[[ 23   9]
 [-16  -9]
 [ 43  26]
 [ 38  41]
 [  4  -7]]
->
[  9 -16]

[[ 37  23 -23]
 [-35 -27  28]
 [-23 -16  15]
 [ 31  23 -24]
 [ 24  17 -18]]
->
[-23 -27 -23]

[[ 18 -26 -24   8]
 [-26  20 -28 -19]
 [-27  29   0 -13]
 [ 27 -30  11  15]
 [ 31 -18  34  20]]
->
[  8 -28  29  27]

[[-31  29 -33 -24]
 [  9 -12   0   6]
 [ -9   8 -17  -9]
 [  7  -7  12   7]]
->
[-24   0   8   7]

[[ 13   0  24]
 [-36 -28  11]
 [-25 -41   0]]
->
[ 24 -28 -25]

[[35 19]
 [39 21]
 [30 17]]
->
[19 39]

[[-32 -42]
 [-17 -20]]
->
[-42 -17]

[[-16  18  11  -1]
 [-38  13 -10  -6]
 [  1  -3  -5 -11]]
->
[ -1 -10  -3]
---
[[ 11 -12]
 [ 14  -4]
 [ -8  31]
 [ 12  -7]]
->
[[ 11  14  -8  12]
 [-12  -4  31  -7]]

[[  3   2   4   8 -23   1 -10]
 [  6 -13  10  -3 -18   1  18]
 [  2  -9   6  -4 -15   0  21]
 [  4 -15   6 -12   2   2  23]
 [  8   1   9  11 -27   5 -16]
 [ -9  25 -13  18  -6  -3 -36]
 [  5   6   2   8  -7   6 -25]
 [ 18 -13  17   1 -20  14 -13]
 [  3  -7   7   0 -17  -1  11]
 [  3  -8   6  -2 -17   1  14]]
->
[[  3   6   2   4   8  -9   5  18   3   3]
 [  2 -13  -9 -15   1  25   6 -13  -7  -8]
 [  4  10   6   6   9 -13   2  17   7   6]
 [  8  -3  -4 -12  11  18   8   1   0  -2]
 [-23 -18 -15   2 -27  -6  -7 -20 -17 -17]
 [  1   1   0   2   5  -3   6  14  -1   1]
 [-10  18  21  23 -16 -36 -25 -13  11  14]]

[[ 27   5  22  -8   4   2   1   7 -15]
 [-16  -2 -14   6  -1  -2  -1  -4  10]
 [  8  14  -2   8  11 -10  -3   1   6]
 [ 33  11  24  -6   9  -2   0   8 -15]]
->
[[ 27 -16   8  33]
 [  5  -2  14  11]
 [ 22 -14  -2  24]
 [ -8   6   8  -6]
 [  4  -1  11   9]
 [  2  -2 -10  -2]
 [  1  -1  -3   0]
 [  7  -4   1   8]
 [-15  10   6 -15]]

[[-24  10 -33  -1  24 -32   4  -5   4]
 [ 16 -19  24  -7 -30  25 -11   0 -11]
 [-18   8 -25   0  19 -24   3  -4   4]
 [ 16 -16  23  -5 -26  24  -9   1  -9]
 [-24   8 -32  -3  21 -32   2  -7   2]
 [-10 -17  -9 -16 -10  -7 -12  -6  -9]
 [  8  24  17  28 -42  -8  -3 -33 -28]
 [-23   9 -31  -2  21 -30   2  -6   3]
 [ -1 -17   3 -12 -20   3 -13  -7 -12]
 [ -9  -2  -6   1 -28 -16 -13 -26 -23]]
->
[[-24  16 -18  16 -24 -10   8 -23  -1  -9]
 [ 10 -19   8 -16   8 -17  24   9 -17  -2]
 [-33  24 -25  23 -32  -9  17 -31   3  -6]
 [ -1  -7   0  -5  -3 -16  28  -2 -12   1]
 [ 24 -30  19 -26  21 -10 -42  21 -20 -28]
 [-32  25 -24  24 -32  -7  -8 -30   3 -16]
 [  4 -11   3  -9   2 -12  -3   2 -13 -13]
 [ -5   0  -4   1  -7  -6 -33  -6  -7 -26]
 [  4 -11   4  -9   2  -9 -28   3 -12 -23]]

[[ 15 -24 -25   5  14 -19  12 -13  10]
 [  6 -18 -27   8   1 -15   6 -13   3]
 [  1 -16  34  10  20  -6  23  -4  15]
 [ 16 -21 -25   4  11 -15  10 -16  10]
 [ 17 -16 -16  13 -15  -2  -5 -24  27]
 [ 16 -22 -26   3  15 -15  12 -12  10]
 [ 40 -18  -1  14 -17 -10 -19 -22  29]
 [  0 -14  32   8  18   1  26   1  15]
 [  5 -20 -26  10   7 -12   9 -12   3]]
->
[[ 15   6   1  16  17  16  40   0   5]
 [-24 -18 -16 -21 -16 -22 -18 -14 -20]
 [-25 -27  34 -25 -16 -26  -1  32 -26]
 [  5   8  10   4  13   3  14   8  10]
 [ 14   1  20  11 -15  15 -17  18   7]
 [-19 -15  -6 -15  -2 -15 -10   1 -12]
 [ 12   6  23  10  -5  12 -19  26   9]
 [-13 -13  -4 -16 -24 -12 -22   1 -12]
 [ 10   3  15  10  27  10  29  15   3]]

[[ 10  -4 -19   5   9  38]
 [ -5  11  38 -23   7   9]
 [-16 -30 -27 -19 -19   9]
 [-17 -15 -29  -5  -4 -25]
 [  9  23  28  42  19 -12]]
->
[[ 10  -5 -16 -17   9]
 [ -4  11 -30 -15  23]
 [-19  38 -27 -29  28]
 [  5 -23 -19  -5  42]
 [  9   7 -19  -4  19]
 [ 38   9   9 -25 -12]]
---
[[  2 -26   6   0  -1]
 [ 14 -17  10   1 -11]
 [ -2 -30   7  -1  -1]
 [ -6 -34   5  -1  -2]
 [ -6 -37   7  -3  -8]]
->
[[  2 -26   6   0  -1]
 [ -2 -30   7  -1  -1]
 [ -6 -37   7  -3  -8]]

[[ 17   9 -11  -1 -10  12 -13]
 [ -7  -6 -12   1 -12  -8 -14]
 [ 19  11  12  -1  12  13  15]
 [-12  -7 -10   1 -10 -11 -13]
 [  8   4  10  -1   9   4  12]
 [ -1   4   0   0   0   3   1]
 [  1  -2 -11   0 -11  -1 -14]
 [-35 -18  10   2  10 -22   9]
 [ 15  10   8  -1   8  12  11]
 [-23 -10  -2   0  -2 -14  -4]
 [ -3   1 -12   0 -12  -2 -15]]
->
[[ 17   9 -11  -1 -10  12 -13]
 [ 19  11  12  -1  12  13  15]
 [  8   4  10  -1   9   4  12]
 [  1  -2 -11   0 -11  -1 -14]
 [ 15  10   8  -1   8  12  11]
 [ -3   1 -12   0 -12  -2 -15]]

[[-13  15 -10   5   1 -10   2  15  -7]
 [  5  -5   5  -1  -2   2   5  -3   4]
 [  5  -3   6  -1   0   1   2  -2   3]
 [ -2  -4   2  -2   0   1   1  -5   7]
 [  2  -6  -2  -4   4   4   1  -3   6]
 [  6   6   2   5  -9   8 -18  -4 -15]
 [ -1  -5  -1  -4   8  -2   3   4   7]
 [ -3  13 -12 -13  33   2 -32  36  -8]]
->
[[-13  15 -10   5   1 -10   2  15  -7]
 [  5  -3   6  -1   0   1   2  -2   3]
 [  2  -6  -2  -4   4   4   1  -3   6]
 [ -1  -5  -1  -4   8  -2   3   4   7]]

[[  6   0   1   0]
 [  6   1   2  -2]
 [ -1  -1  -2   1]
 [-43   0   1   0]]
->
[[ 6  0  1  0]
 [-1 -1 -2  1]]

[[ -6  -1   3   3]
 [ 38  37 -33 -30]
 [ -6   0   4   3]
 [  3   3  -1   7]]
->
[[-6 -1  3  3]
 [-6  0  4  3]]

[[  9 -38  19  24 -20  20 -19  22   4 -38  22]
 [ -2 -35   4   7  -9   6  -9   6   4 -36   6]
 [ 10  39  16  19 -21  15 -20  17  -5  38  17]
 [  7  32   1  -3   7  -2   6  -1  -1  33  -2]
 [  0  35  -3  -5   0  -3   0  -3  -2  33  -3]
 [  1  36   4   6 -16   7 -16   5  -7  34   6]
 [ 11  -9  20  23 -23  17 -20  22   1  -7  21]
 [ 12 -25  20  22 -21  15 -18  21   2 -22  20]]
->
[[  9 -38  19  24 -20  20 -19  22   4 -38  22]
 [ 10  39  16  19 -21  15 -20  17  -5  38  17]
 [  0  35  -3  -5   0  -3   0  -3  -2  33  -3]
 [ 11  -9  20  23 -23  17 -20  22   1  -7  21]]
